Here is a tiny trained network, its code and every weight. The questions are about switching its units off for an input and a class, where a switched-off unit gives its printed mean instead of its output.

import numpy as np


def w(rows, s, z=0):
    codes = np.array(rows[::2]) - 128.0
    scale = np.full(codes.shape[1], s)
    scale[-1] = z or s
    return codes * scale


def f(y):
    return np.maximum(y, 0)


def log_softmax(a):
    a = a - a.max(-1, keepdims=True)
    return a - np.log(np.exp(a).sum(-1, keepdims=True))


def net(x, mask):
    res = np.array(x, float).reshape(1, 7) / 4 @ E
    y = f(res @ A[0][:, :-1].T + A[0][:, -1])
    res = res + np.where(mask, y, B[0][:, -1]) @ B[0][:, :-1]
    return log_softmax(res[-1] @ U[:, :-1].T + U[:, -1])


A, B = {}, {}
E = w([
[157,41,150,99,59,15],'x0',
[149,193,254,68,130,123],'x1',
[139,138,125,110,109,143],'x2',
[119,118,133,148,139,120],'x3',
[115,120,136,135,142,116],'x4',
[228,77,71,59,254,145],'x5',
[10,29,160,61,144,151],'x6',
],0.0078)
A[0] = w([
[163,161,191,106,97,135,180],'N1',
[79,70,162,95,111,160,136],'N2',
[127,128,98,167,158,141,173],'N3',
[179,98,191,100,150,158,168],'N4',
[161,135,138,112,193,103,73],'N5',
[89,167,129,136,119,93,52],'N6',
[171,158,114,166,89,108,168],'N7',
[135,119,104,111,108,68,2],'N8',
[174,93,53,76,132,153,120],'N9',
[158,100,118,114,99,106,74],'N10',
[52,163,138,159,27,123,88],'N11',
[116,113,4,138,103,109,48],'N12',
[104,152,126,159,171,185,71],'N13',
[142,76,151,91,90,66,87],'N14',
[150,84,113,139,96,97,61],'N15',
[147,146,107,168,152,87,108],'N16',
[109,114,40,132,104,136,131],'N17',
[197,100,145,155,116,56,85],'N18',
],0.015,0.0054)
B[0] = w([
[129,156,96,153,90,83,202],'N1',
[143,158,10,159,78,121,210],'N2',
[151,111,125,87,121,120,172],'N3',
[86,122,140,146,131,93,190],'N4',
[92,142,133,139,200,116,168],'N5',
[106,99,161,138,139,131,157],'N6',
[141,87,77,155,137,129,195],'N7',
[156,138,147,138,110,151,149],'N8',
[117,106,140,140,208,127,195],'N9',
[134,104,156,160,127,153,155],'N10',
[142,83,155,135,245,118,251],'N11',
[89,215,152,85,87,86,188],'N12',
[149,140,204,118,34,207,184],'N13',
[206,141,166,92,112,185,198],'N14',
[124,144,139,88,118,172,163],'N15',
[116,129,90,133,136,132,156],'N16',
[119,148,159,88,122,102,185],'N17',
[164,125,120,119,108,148,183],'N18',
],0.011,0.013)
U = w([
[116,122,116,134,117,152,254],'0',
[156,127,167,121,98,238,60],'1',
[96,85,144,138,178,120,67],'2',
[74,176,167,116,81,45,134],'3',
[122,108,5,175,105,174,86],'4',
],0.012,0.0091)

Each question gives the input, the list of numbers given to net, and the class t.
The units are the neurons (one row each of A and B). Each row of codes is followed by its name. A weight is (code - 128) times the scale printed after its matrix; where a second scale follows, it is the last column's (A, B and U).
mask holds one flag per neuron, in row order. A switched-off neuron (its flag False) gives its mean, the last column of its row in B, instead of its output. The means were averaged over made-up inputs and are rounded, as every weight is.
A unit's drop is (log p(t) with every unit on - log p(t) with that unit switched off) / (log p(t) with every unit on - log p(t) with every unit switched off).
The circuit of an input: a set's keep is (log p(t) with only the set's units on - log p(t) with every unit switched off) / (log p(t) with every unit on - log p(t) with every unit switched off). Starting from the 12 units with the biggest drops (on a tie, the unit counted first), units are removed one at a time, each time the one whose removal leaves the highest keep (on an exact tie, the one counted first), for as long as the keep stays at least 0.8.
units of the circuit, in order: the units of the circuit, biggest drop first
unit that matters most: the unit with the biggest drop
top k neurons: the k neurons with the biggest drops, biggest first
drop when u is switched off: that unit's drop, to one decimal
input [4,-2,7,1,1,0,8], class 4: units of the circuit, in order => (N2)
input [-4,-3,-7,5,4,-7,8], class 4: top 2 neurons => (N2, N9)
input [-2,-6,3,6,3,-3,-4], class 3: top 2 neurons => (N12, N17)
input [-6,-7,0,0,-6,2,-6], class 3: top 2 neurons => (N12, N17)
input [7,5,-6,-8,3,6,5], class 1: top 2 neurons => (N14, N11)
input [3,-5,0,1,5,2,-1], class 3: top 3 neurons => (N12, N11, N17)
input [5,-7,6,-7,-7,-6,1], class 3: top 4 neurons => (N12, N17, N9, N13)
input [-6,-1,-5,2,6,-4,-6], class 1: top 2 neurons => (N13, N2)
input [-4,-3,5,3,3,6,-1], class 2: top 4 neurons => (N9, N2, N14, N5)
input [3,3,7,8,7,-8,-7], class 2: top 2 neurons => (N11, N2)
input [-5,4,-3,4,-1,2,-8], class 4: units of the circuit, in order => (N7, N16)
input [-3,5,3,7,8,-1,-7], class 4: units of the circuit, in order => (N7, N12, N1)
input [6,5,-4,2,-4,-3,-7], class 4: top 3 neurons => (N7, N1, N13)
input [-3,-5,1,-8,-5,8,7], class 2: units of the circuit, in order => (N9)
input [5,6,-6,-7,-4,-5,-2], class 0: top 2 neurons => (N12, N1)
input [-8,-8,1,-4,-1,-4,-2], class 1: top 2 neurons => (N13, N1)
input [8,-6,4,-4,4,1,-6], class 1: units of the circuit, in order => (N14, N15)
input [-4,-6,-5,-5,-2,-3,1], class 3: units of the circuit, in order => (N12, N17)
input [8,-8,-7,1,-3,8,-7], class 1: drop when N2 is switched off => 0.1
input [1,0,3,-5,-2,3,8], class 4: unit that matters most => N2
input [4,-6,-5,6,5,1,6], class 3: drop when N17 is switched off => 0.4
input [5,-3,-1,6,-7,-7,6], class 2: drop when N5 is switched off => -0.1
